Below are the code and all the weights of a small trained network. Each question names an input and a class and asks about switching units off, where a switched-off unit gives its printed mean instead of its output.

import numpy as np


def w(rows, s, z=0):
    codes = np.array(rows[::2]) - 128.0
    scale = np.full(codes.shape[1], s)
    scale[-1] = z or s
    return codes * scale


def f(y):
    return np.maximum(y, 0)


def log_softmax(a):
    a = a - a.max(-1, keepdims=True)
    return a - np.log(np.exp(a).sum(-1, keepdims=True))


def net(x, mask):
    res = np.array(x, float).reshape(1, 7) / 4 @ E
    y = f(res @ A[0][:, :-1].T + A[0][:, -1])
    res = res + np.where(mask, y, B[0][:, -1]) @ B[0][:, :-1]
    return log_softmax(res[-1] @ U[:, :-1].T + U[:, -1])


A, B = {}, {}
E = w([
[112,132,79,118,125,131,87,196,253],'x0',
[37,128,142,131,59,177,139,102,134],'x1',
[122,130,133,121,137,125,113,124,124],'x2',
[113,138,127,148,145,120,141,139,123],'x3',
[116,147,101,142,156,157,138,134,116],'x4',
[122,106,137,119,135,110,99,108,127],'x5',
[106,77,171,70,200,142,186,93,176],'x6',
],0.016)
A[0] = w([
[143,134,110,132,190,97,133,195,157,177],'N1',
[106,165,104,160,120,111,129,154,114,149],'N2',
[115,122,99,98,150,121,131,160,193,131],'N3',
[146,160,153,178,130,115,134,124,43,222],'N4',
[229,141,108,154,128,94,86,121,47,254],'N5',
[151,119,124,130,57,88,113,140,151,196],'N6',
[207,119,121,177,149,82,104,178,104,185],'N7',
[73,108,169,78,137,145,177,104,65,180],'N8',
[238,129,127,101,202,106,178,112,139,182],'N9',
[69,124,81,173,58,127,92,125,102,164],'N10',
[160,174,69,141,144,96,44,155,132,188],'N11',
[147,102,164,155,67,152,144,75,55,242],'N12',
[77,71,128,103,152,141,120,152,180,120],'N13',
[117,126,150,55,159,118,199,111,153,195],'N14',
[10,117,169,123,96,186,124,131,216,135],'N15',
],0.011,0.0049)
B[0] = w([
[254,106,102,82,109,95,125,145,127,204],'N1',
[108,120,145,140,96,110,120,148,132,173],'N2',
[195,173,145,108,144,126,73,165,182,204],'N3',
[115,118,210,164,102,152,145,131,84,223],'N4',
[111,103,177,188,155,229,113,189,145,247],'N5',
[106,137,122,148,115,122,93,137,191,187],'N6',
[147,69,147,150,100,205,167,217,137,214],'N7',
[81,125,117,74,132,135,181,38,106,223],'N8',
[182,94,146,94,231,75,66,133,41,228],'N9',
[50,181,92,144,54,87,98,125,89,214],'N10',
[110,77,88,115,100,144,131,237,244,226],'N11',
[82,140,159,138,117,159,141,88,75,238],'N12',
[195,167,205,133,151,125,88,126,219,202],'N13',
[133,136,111,117,225,136,162,67,78,213],'N14',
[125,176,146,209,161,151,144,114,222,253],'N15',
],0.0093,0.016)
U = w([
[144,102,247,213,197,247,139,156,163,253],'0',
[151,20,148,76,242,107,137,119,23,66],'1',
[164,22,60,62,63,144,119,220,183,112],'2',
[248,137,108,27,176,57,47,140,133,28],'3',
[36,138,144,105,14,147,125,109,57,191],'4',
[65,118,116,36,146,135,254,20,137,144],'5',
[83,193,21,164,67,66,63,159,171,68],'6',
],0.0075,0.0015)

Each question gives the input, the list of numbers given to net, and the class t.
The units are the neurons (one row each of A and B). Each row of codes is followed by its name. A weight is (code - 128) times the scale printed after its matrix; where a second scale follows, it is the last column's (A, B and U).
mask holds one flag per neuron, in row order. A switched-off neuron (its flag False) gives its mean, the last column of its row in B, instead of its output. The means were averaged over made-up inputs and are rounded, as every weight is.
A unit's drop is (log p(t) with every unit on - log p(t) with that unit switched off) / (log p(t) with every unit on - log p(t) with every unit switched off).
The circuit of an input: a set's keep is (log p(t) with only the set's units on - log p(t) with every unit switched off) / (log p(t) with every unit on - log p(t) with every unit switched off). Starting from the 12 units with the biggest drops (on a tie, the unit counted first), units are removed one at a time, each time the one whose removal leaves the highest keep (on an exact tie, the one counted first), for as long as the keep stays at least 0.8.
circuit, biggest first: the units of the circuit, biggest drop first
unit that matters most: the unit with the biggest drop
k most important neurons: the k neurons with the biggest drops, biggest first
drop of u: that unit's drop, to one decimal
input [7,0,2,4,0,3,-4], class 2: unit that matters most	N11
input [8,0,0,-4,7,-7,-1], class 2: circuit, biggest first	(N11, N1)
input [-2,7,8,6,7,6,0], class 4: 2 most important neurons	(N10, N14)
input [4,6,-6,4,-8,-7,0], class 6: 2 most important neurons	(N5, N10)
input [-7,1,7,-2,2,-6,-7], class 4: 4 most important neurons	(N10, N15, N12, N13)
input [0,8,-8,8,-5,4,4], class 5: 2 most important neurons	(N8, N5)
input [-7,0,-6,1,8,-3,1], class 1: 2 most important neurons	(N15, N8)
input [7,-8,5,5,7,1,1], class 3: 3 most important neurons	(N9, N1, N3)
input [1,0,1,-5,0,-4,3], class 3: drop of N5	0.4
input [5,-8,-5,-7,3,3,2], class 3: drop of N9	0.6
input [-6,2,-2,3,5,6,8], class 5: drop of N8	0.4
input [0,-8,-5,1,5,4,1], class 1: 2 most important neurons	(N9, N15)
